Below is a small trained network, with its code and all its weights. Each question gives an input and a class and asks what happens when units are switched off, that is, made to give their printed mean instead of their output.

import numpy as np


def w(rows, s, z=0):
    codes = np.array(rows[::2]) - 128.0
    scale = np.full(codes.shape[1], s)
    scale[-1] = z or s
    return codes * scale


def f(y):
    return y / 2 * (1 + np.tanh(0.7978845608 * (y + 0.044715 * y**3)))


def log_softmax(a):
    a = a - a.max(-1, keepdims=True)
    return a - np.log(np.exp(a).sum(-1, keepdims=True))


def net(x, mask):
    res = np.array(x, float).reshape(1, 4) / 4 @ E
    y = f(res @ A[0][:, :-1].T + A[0][:, -1])
    res = res + np.where(mask, y, B[0][:, -1]) @ B[0][:, :-1]
    return log_softmax(res[-1] @ U[:, :-1].T + U[:, -1])


A, B = {}, {}
E = w([
[130,129,128],'x0',
[254,172,148],'x1',
[138,80,207],'x2',
[66,221,171],'x3',
],0.0088)
A[0] = w([
[130,86,247,109],'n0',
[130,165,48,92],'n1',
[7,106,133,77],'n2',
[95,221,138,124],'n3',
[208,207,130,70],'n4',
[131,169,50,132],'n5',
[162,58,69,28],'n6',
[92,162,199,92],'n7',
[106,181,142,98],'n8',
[112,253,113,124],'n9',
[107,188,167,51],'n10',
[77,190,234,89],'n11',
[84,194,192,77],'n12',
[131,94,202,63],'n13',
[158,75,42,254],'n14',
[46,116,104,63],'n15',
[100,173,146,153],'n16',
[64,76,111,70],'n17',
[178,150,163,151],'n18',
[135,184,31,141],'n19',
[137,106,110,159],'n20',
[126,134,110,164],'n21',
],0.013,0.0052)
B[0] = w([
[9,158,162,189],'n0',
[43,119,164,160],'n1',
[153,205,106,218],'n2',
[180,74,133,193],'n3',
[146,187,48,204],'n4',
[72,133,177,172],'n5',
[209,62,102,176],'n6',
[134,91,149,166],'n7',
[127,68,110,152],'n8',
[133,101,140,209],'n9',
[182,103,118,153],'n10',
[165,90,124,203],'n11',
[180,87,127,182],'n12',
[67,150,145,147],'n13',
[153,109,168,254],'n14',
[131,131,86,176],'n15',
[159,110,144,166],'n16',
[169,161,50,178],'n17',
[99,165,73,178],'n18',
[63,130,187,193],'n19',
[151,107,152,152],'n20',
[137,130,158,144],'n21',
],0.011,0.0084)
U = w([
[145,8,145,67],'0',
[100,208,38,80],'1',
[80,110,148,255],'2',
[7,106,192,124],'3',
],0.011,0.0094)

Each question gives the input, the list of numbers given to net, and the class t.
The units are the neurons (one row each of A and B). Each row of codes is followed by its name. A weight is (code - 128) times the scale printed after its matrix; where a second scale follows, it is the last column's (A, B and U).
mask holds one flag per neuron, in row order. A switched-off neuron (its flag False) gives its mean, the last column of its row in B, instead of its output. The means were averaged over made-up inputs and are rounded, as every weight is.
A unit's drop is (log p(t) with every unit on - log p(t) with that unit switched off) / (log p(t) with every unit on - log p(t) with every unit switched off).
The circuit of an input: a set's keep is (log p(t) with only the set's units on - log p(t) with every unit switched off) / (log p(t) with every unit on - log p(t) with every unit switched off). Starting from the 12 units with the biggest drops (on a tie, the unit counted first), units are removed one at a time, each time the one whose removal leaves the highest keep (on an exact tie, the one counted first), for as long as the keep stays at least 0.8.
circuit, biggest first: the units of the circuit, biggest drop first
most important unit: the unit with the biggest drop
k most important neurons: the k neurons with the biggest drops, biggest first
drop when u is switched off: that unit's drop, to one decimal
input [0,2,6,7], class 0: most important unit -> n11
input [-3,7,5,4], class 1: 2 most important neurons -> n4; n18
input [1,-8,6,8], class 0: circuit, biggest first -> n11; n12
input [5,7,7,-5], class 1: circuit, biggest first -> n18; n4
input [-4,6,-8,-7], class 3: circuit, biggest first -> n19; n1
input [-3,6,4,6], class 0: 2 most important neurons -> n11; n12
input [6,6,5,4], class 1: 4 most important neurons -> n4; n18; n14; n19
input [-2,-6,-1,-4], class 1: circuit, biggest first -> n17; n2
input [-2,7,-3,-6], class 1: 3 most important neurons -> n4; n18; n3
input [-5,8,-1,8], class 0: 2 most important neurons -> n3; n9
input [0,-7,8,-5], class 3: 2 most important neurons -> n0; n4
input [3,7,6,7], class 0: 4 most important neurons -> n11; n12; n3; n7
input [8,6,-8,-7], class 2: 2 most important neurons -> n19; n4
input [-2,3,5,3], class 3: circuit, biggest first -> n0
input [-5,-8,-6,0], class 1: 3 most important neurons -> n2; n17; n15
input [1,-4,1,5], class 0: drop when n12 is switched off -> 0.1
input [-3,-1,5,-1], class 3: drop when n0 is switched off -> 0.2
input [-6,3,-7,-5], class 3: drop when n19 is switched off -> 0.3
